Below are the code and all the weights of a small trained network. Each question names an input and a target symbol and asks about switching units off, where a switched-off unit gives its printed mean instead of its output.

import numpy as np


def w(rows, s, z=0):
    codes = np.array(rows[::2]) - 128.0
    scale = np.full(codes.shape[1], s)
    scale[-1] = z or s
    return codes * scale


def f(y):
    return y / 2 * (1 + np.tanh(0.7978845608 * (y + 0.044715 * y**3)))


def softmax(a):
    e = np.exp(a - a.max(-1, keepdims=True))
    return e / e.sum(-1, keepdims=True)


def log_softmax(a):
    a = a - a.max(-1, keepdims=True)
    return a - np.log(np.exp(a).sum(-1, keepdims=True))


def net(x, mask):
    ids = ['αδηθξστω'.index(c) for c in x.split()]
    T = len(ids)
    res = E[ids] + P[:T]
    u = 0
    for l in range(3):
        r = res
        for j in range(2):
            rows = slice(3 * j, 3 * j + 3)
            q, k, v = (r @ M[l][rows].T for M in (Q, K, V))
            z = softmax(np.where(np.tri(T) > 0, q @ k.T / 3**0.5, -1e9)) @ v
            o = O[l][rows]
            res = res + np.where(mask[u + j], z, o[:, -1]) @ o[:, :-1]
        u += 2
        y = f(res @ A[l][:, :-1].T + A[l][:, -1])
        res = res + np.where(mask[u : u + 4], y, B[l][:, -1]) @ B[l][:, :-1]
        u += 4
    return log_softmax(res[-1] @ U[:, :-1].T + U[:, -1])


Q, K, V, O, A, B = {}, {}, {}, {}, {}, {}
E = w([
[146,140,178],'α',
[127,226,212],'δ',
[180,115,150],'η',
[162,140,148],'θ',
[140,250,164],'ξ',
[190,210,150],'σ',
[9,22,211],'τ',
[50,212,161],'ω',
],0.015)
P = w([
[87,139,116],'0',
[101,146,137],'1',
[97,168,185],'2',
[90,207,214],'3',
[92,214,239],'4',
[76,210,254],'5',
],0.0049)
Q[0] = w([
[212,140,45],'L0H1',
[184,90,80],'L0H1',
[21,40,165],'L0H1',
[163,78,178],'L0H2',
[49,30,1],'L0H2',
[85,141,240],'L0H2',
],0.0078)
K[0] = w([
[255,247,119],'L0H1',
[197,173,160],'L0H1',
[89,95,107],'L0H1',
[172,28,130],'L0H2',
[140,179,167],'L0H2',
[9,26,104],'L0H2',
],0.0095)
V[0] = w([
[180,154,96],'L0H1',
[153,175,82],'L0H1',
[114,134,76],'L0H1',
[104,90,186],'L0H2',
[157,145,64],'L0H2',
[159,128,6],'L0H2',
],0.011)
O[0] = w([
[68,107,174,99],'L0H1',
[72,131,115,115],'L0H1',
[136,99,254,97],'L0H1',
[91,108,12,172],'L0H2',
[171,172,155,66],'L0H2',
[117,124,205,11],'L0H2',
],0.0074,0.011)
A[0] = w([
[233,215,177,253],'L0N1',
[77,131,186,126],'L0N2',
[152,2,125,54],'L0N3',
[7,153,116,138],'L0N4',
],0.0086,0.0046)
B[0] = w([
[169,116,2,254],'L0N1',
[104,82,174,132],'L0N2',
[103,228,155,136],'L0N3',
[130,82,220,197],'L0N4',
],0.0091,0.0077)
Q[1] = w([
[151,113,250],'L1H1',
[94,131,136],'L1H1',
[121,112,117],'L1H1',
[106,136,78],'L1H2',
[113,97,141],'L1H2',
[154,81,164],'L1H2',
],0.016)
K[1] = w([
[126,158,247],'L1H1',
[84,46,110],'L1H1',
[81,54,130],'L1H1',
[108,170,102],'L1H2',
[106,115,173],'L1H2',
[178,137,143],'L1H2',
],0.011)
V[1] = w([
[208,84,126],'L1H1',
[93,93,165],'L1H1',
[62,79,254],'L1H1',
[89,114,134],'L1H2',
[146,71,126],'L1H2',
[159,137,230],'L1H2',
],0.0063)
O[1] = w([
[212,95,36,125],'L1H1',
[37,1,98,84],'L1H1',
[61,63,32,7],'L1H1',
[63,27,132,116],'L1H2',
[134,59,175,111],'L1H2',
[210,112,147,65],'L1H2',
],0.0059,0.013)
A[1] = w([
[38,132,213,187],'L1N1',
[22,149,176,251],'L1N2',
[254,146,120,27],'L1N3',
[179,222,107,189],'L1N4',
],0.0081,0.0019)
B[1] = w([
[248,155,215,143],'L1N1',
[248,224,110,150],'L1N2',
[82,102,254,205],'L1N3',
[69,30,129,250],'L1N4',
],0.0069,0.017)
Q[2] = w([
[99,57,64],'L2H1',
[99,76,40],'L2H1',
[6,223,2],'L2H1',
[129,137,103],'L2H2',
[193,55,114],'L2H2',
[71,42,70],'L2H2',
],0.0082)
K[2] = w([
[142,10,68],'L2H1',
[151,72,89],'L2H1',
[190,89,27],'L2H1',
[3,114,235],'L2H2',
[194,161,164],'L2H2',
[84,101,143],'L2H2',
],0.0072)
V[2] = w([
[89,78,139],'L2H1',
[249,144,114],'L2H1',
[108,78,111],'L2H1',
[60,145,88],'L2H2',
[129,94,138],'L2H2',
[181,174,167],'L2H2',
],0.011)
O[2] = w([
[202,186,199,52],'L2H1',
[134,2,101,166],'L2H1',
[224,174,101,21],'L2H1',
[114,153,111,82],'L2H2',
[166,125,116,97],'L2H2',
[46,65,98,254],'L2H2',
],0.0086,0.0055)
A[2] = w([
[139,131,253,115],'L2N1',
[255,100,94,252],'L2N2',
[117,74,93,195],'L2N3',
[135,147,35,208],'L2N4',
],0.0089,0.0045)
B[2] = w([
[175,42,141,237],'L2N1',
[248,45,67,122],'L2N2',
[133,164,45,254],'L2N3',
[204,97,27,182],'L2N4',
],0.011,0.0048)
U = w([
[195,107,89,206],'α',
[100,196,163,254],'δ',
[47,72,41,40],'η',
[157,134,75,81],'θ',
[73,223,96,109],'ξ',
[217,58,84,66],'σ',
[199,124,2,122],'τ',
[153,55,217,120],'ω',
],0.0077,0.0039)

Each question gives the input, a string of symbols that net reads in full, and the target symbol t.
The units are the heads (3 rows each of Q, K, V and O) and the neurons (one row each of A and B). Each row of codes is followed by its name. A weight is (code - 128) times the scale printed after its matrix; where a second scale follows, it is the last column's (O, A, B and U).
mask holds one flag per unit, layer by layer, with each layer's heads first. A switched-off unit (its flag False) gives its mean, the last column of its rows in O or B, instead of its output. The means were averaged over made-up inputs and are rounded, as every weight is.
A unit's drop is (log p(t) with every unit on - log p(t) with that unit switched off) / (log p(t) with every unit on - log p(t) with every unit switched off).
The circuit of an input: a set's keep is (log p(t) with only the set's units on - log p(t) with every unit switched off) / (log p(t) with every unit on - log p(t) with every unit switched off). Starting from the 12 units with the biggest drops (on a tie, the unit counted first), units are removed one at a time, each time the one whose removal leaves the highest keep (on an exact tie, the one counted first), for as long as the keep stays at least 0.8.
circuit, biggest first: the units of the circuit, biggest drop first
unit that matters most: the unit with the biggest drop
k most important neurons: the k neurons with the biggest drops, biggest first
which heads matter: for each layer, one digit per head in row order, 1 if its drop is at least 0.15 and else 0, layers parted by /
input ω σ ω θ, target η: 4 most important neurons : (L1N2, L1N1, L1N4, L0N1)
input δ σ ω α, target η: which heads matter : 10 / 10 / 10
input σ ω δ, target η: 3 most important neurons : (L1N2, L1N1, L1N4)
input η τ ω δ η, target δ: circuit, biggest first : (L0N1, L2H1)
input η σ ξ θ σ η, target ω: circuit, biggest first : (L0H2, L0N1, L1H1, L1N3)
input ξ σ ξ α, target ω: circuit, biggest first : (L0N1, L1H1, L2N1)
input η ω ω η ξ, target η: which heads matter : 01 / 00 / 10
input σ ω η η, target η: which heads matter : 11 / 00 / 11
input ω σ ω τ, target τ: circuit, biggest first : (L0H1, L0H2, L1N3, L2N4)
input σ θ δ σ θ, target ω: 2 most important neurons : (L0N1, L1N4)
input ω α η, target η: unit that matters most : L1N4
input θ σ θ α, target ω: which heads matter : 01 / 11 / 10
input δ σ δ, target ω: 3 most important neurons : (L0N1, L2N1, L0N4)
input α σ τ θ ω σ, target τ: circuit, biggest first : (L0H2, L2N4)
input α θ δ σ η, target ω: unit that matters most : L1H1
input ω η ξ σ θ, target ω: circuit, biggest first : (L1H1, L1N3, L0H2, L0N1)
input ξ ξ θ, target δ: circuit, biggest first : (L0H1, L0N1, L2H1)
input τ α θ ω ξ σ, target ξ: 4 most important neurons : (L0N3, L0N1, L2N1, L1N1)
input τ σ σ ω η, target τ: which heads matter : 11 / 00 / 00
input σ η σ ω θ, target η: unit that matters most : L0H1
